Below are the code and all the weights of a small trained network. Each question names an input and a target symbol and asks about switching units off, where a switched-off unit gives its printed mean instead of its output.

import numpy as np


def w(rows, s, z=0):
    codes = np.array(rows[::2]) - 128.0
    scale = np.full(codes.shape[1], s)
    scale[-1] = z or s
    return codes * scale


def norm(h):
    return h / np.sqrt((h * h).mean(-1, keepdims=True) + 1e-5)


def f(y):
    return y / 2 * (1 + np.tanh(0.7978845608 * (y + 0.044715 * y**3)))


def softmax(a):
    e = np.exp(a - a.max(-1, keepdims=True))
    return e / e.sum(-1, keepdims=True)


def log_softmax(a):
    a = a - a.max(-1, keepdims=True)
    return a - np.log(np.exp(a).sum(-1, keepdims=True))


def net(x, mask):
    ids = ['ΔΛΞΠΦαβζηθμστω'.index(c) for c in x.split()]
    T = len(ids)
    res = E[ids] + P[:T]
    r = norm(res)
    for j in range(3):
        rows = slice(2 * j, 2 * j + 2)
        q, k, v = (r @ M[0][rows].T for M in (Q, K, V))
        z = softmax(np.where(np.tri(T) > 0, q @ k.T / 2**0.5, -1e9)) @ v
        o = O[0][rows]
        res = res + np.where(mask[j], z, o[:, -1]) @ o[:, :-1]
    y = f(norm(res) @ A[0][:, :-1].T + A[0][:, -1])
    res = res + np.where(mask[3:7], y, B[0][:, -1]) @ B[0][:, :-1]
    return log_softmax(norm(res)[-1] @ U[:, :-1].T + U[:, -1])


Q, K, V, O, A, B = {}, {}, {}, {}, {}, {}
E = w([
[128,154,141,130,80],'Δ',
[146,125,105,126,84],'Λ',
[114,170,152,88,102],'Ξ',
[86,129,160,167,82],'Π',
[96,104,135,124,115],'Φ',
[159,114,128,109,139],'α',
[141,152,125,144,119],'β',
[147,128,142,159,119],'ζ',
[64,106,132,81,123],'η',
[123,146,183,126,114],'θ',
[132,152,103,90,78],'μ',
[75,253,90,115,140],'σ',
[173,144,138,108,112],'τ',
[134,124,101,62,109],'ω',
],0.028)
P = w([
[140,151,64,245,182],'0',
[190,101,181,76,54],'1',
[146,119,189,82,55],'2',
[198,102,191,73,57],'3',
[209,80,194,73,118],'4',
[226,118,191,75,73],'5',
[215,133,179,69,81],'6',
[228,99,197,86,144],'7',
],0.011)
Q[0] = w([
[9,66,13,223,190],'h0',
[135,181,155,101,153],'h0',
[133,160,176,71,110],'h1',
[129,34,2,237,181],'h1',
[137,104,110,147,198],'h2',
[61,53,70,222,211],'h2',
],0.068)
K[0] = w([
[144,171,192,2,61],'h0',
[158,93,126,144,135],'h0',
[161,192,146,140,152],'h1',
[167,59,210,141,70],'h1',
[124,166,195,75,100],'h2',
[130,130,185,32,95],'h2',
],0.074)
V[0] = w([
[242,181,154,135,164],'h0',
[97,253,197,131,138],'h0',
[61,242,131,63,85],'h1',
[213,169,135,100,78],'h1',
[116,175,110,33,76],'h2',
[144,157,133,103,40],'h2',
],0.047)
O[0] = w([
[227,25,111,90,119,253],'h0',
[103,54,13,109,32,65],'h0',
[61,78,202,5,126,158],'h1',
[168,20,155,130,173,213],'h1',
[78,124,43,134,207,102],'h2',
[79,60,93,160,161,133],'h2',
],0.026,0.022)
A[0] = w([
[4,197,204,2,69,110],'n0',
[239,118,217,132,97,197],'n1',
[50,251,175,75,236,74],'n2',
[26,5,66,136,81,254],'n3',
],0.035,0.0013)
B[0] = w([
[117,15,218,173,142,165],'n0',
[28,120,75,115,174,211],'n1',
[176,133,2,32,110,252],'n2',
[172,210,189,119,170,173],'n3',
],0.042,0.035)
U = w([
[194,167,203,111,141,114],'Δ',
[56,143,122,189,174,217],'Λ',
[67,73,177,49,115,53],'Ξ',
[93,114,185,171,96,254],'Π',
[119,218,157,162,99,243],'Φ',
[191,155,144,199,145,174],'α',
[25,75,51,138,65,71],'β',
[121,143,85,206,85,158],'ζ',
[13,179,129,79,83,86],'η',
[185,123,137,92,3,50],'θ',
[128,143,190,123,166,159],'μ',
[115,135,138,133,111,101],'σ',
[208,36,121,178,146,70],'τ',
[152,171,69,55,176,84],'ω',
],0.012,0.0059)

Each question gives the input, a string of symbols that net reads in full, and the target symbol t.
The units are the heads (2 rows each of Q, K, V and O) and the neurons (one row each of A and B). Each row of codes is followed by its name. A weight is (code - 128) times the scale printed after its matrix; where a second scale follows, it is the last column's (O, A, B and U).
mask holds one flag per unit, heads first, then neurons. A switched-off unit (its flag False) gives its mean, the last column of its rows in O or B, instead of its output. The means were averaged over made-up inputs and are rounded, as every weight is.
A unit's drop is (log p(t) with every unit on - log p(t) with that unit switched off) / (log p(t) with every unit on - log p(t) with every unit switched off).
The circuit of an input: a set's keep is (log p(t) with only the set's units on - log p(t) with every unit switched off) / (log p(t) with every unit on - log p(t) with every unit switched off). Starting from all 7 units, units are removed one at a time, each time the one whose removal leaves the highest keep (on an exact tie, the one counted first), for as long as the keep stays at least 0.8.
circuit, biggest first: the units of the circuit, biggest drop first
most important unit: the unit with the biggest drop
heads that matter: for each layer, one digit per head in row order, 1 if its drop is at least 0.15 and else 0, layers parted by /
drop of u: that unit's drop, to one decimal
input τ Φ ω β Φ, target τ: heads that matter -> 110
input Ξ Φ ω τ, target Ξ: heads that matter -> 110
input Δ θ θ ω, target Δ: most important unit -> n3
input ω Ξ ω ω ω σ τ, target Ξ: heads that matter -> 010
input Π Λ ω η, target Π: heads that matter -> 100
input τ η β, target τ: heads that matter -> 110
input Δ Δ τ θ β, target Δ: circuit, biggest first -> [n3; h0; n2]
input ω θ σ, target Ξ: heads that matter -> 010
input θ β ζ, target θ: circuit, biggest first -> [h0; n3; h2]
input β τ Π β Λ β, target β: heads that matter -> 111
input τ β Δ ω, target τ: heads that matter -> 110
input Π β τ θ θ ω ω, target Π: circuit, biggest first -> [h0; n0; n2]
input ζ μ σ θ τ ω θ, target Ξ: heads that matter -> 000
input τ Φ θ, target τ: circuit, biggest first -> [h1]
input β Λ Φ Π θ, target β: drop of n2 -> 0.2
input Ξ Φ σ τ ω ω, target Ξ: drop of h2 -> 0.1
input ζ θ ω τ, target ζ: drop of h0 -> 0.1
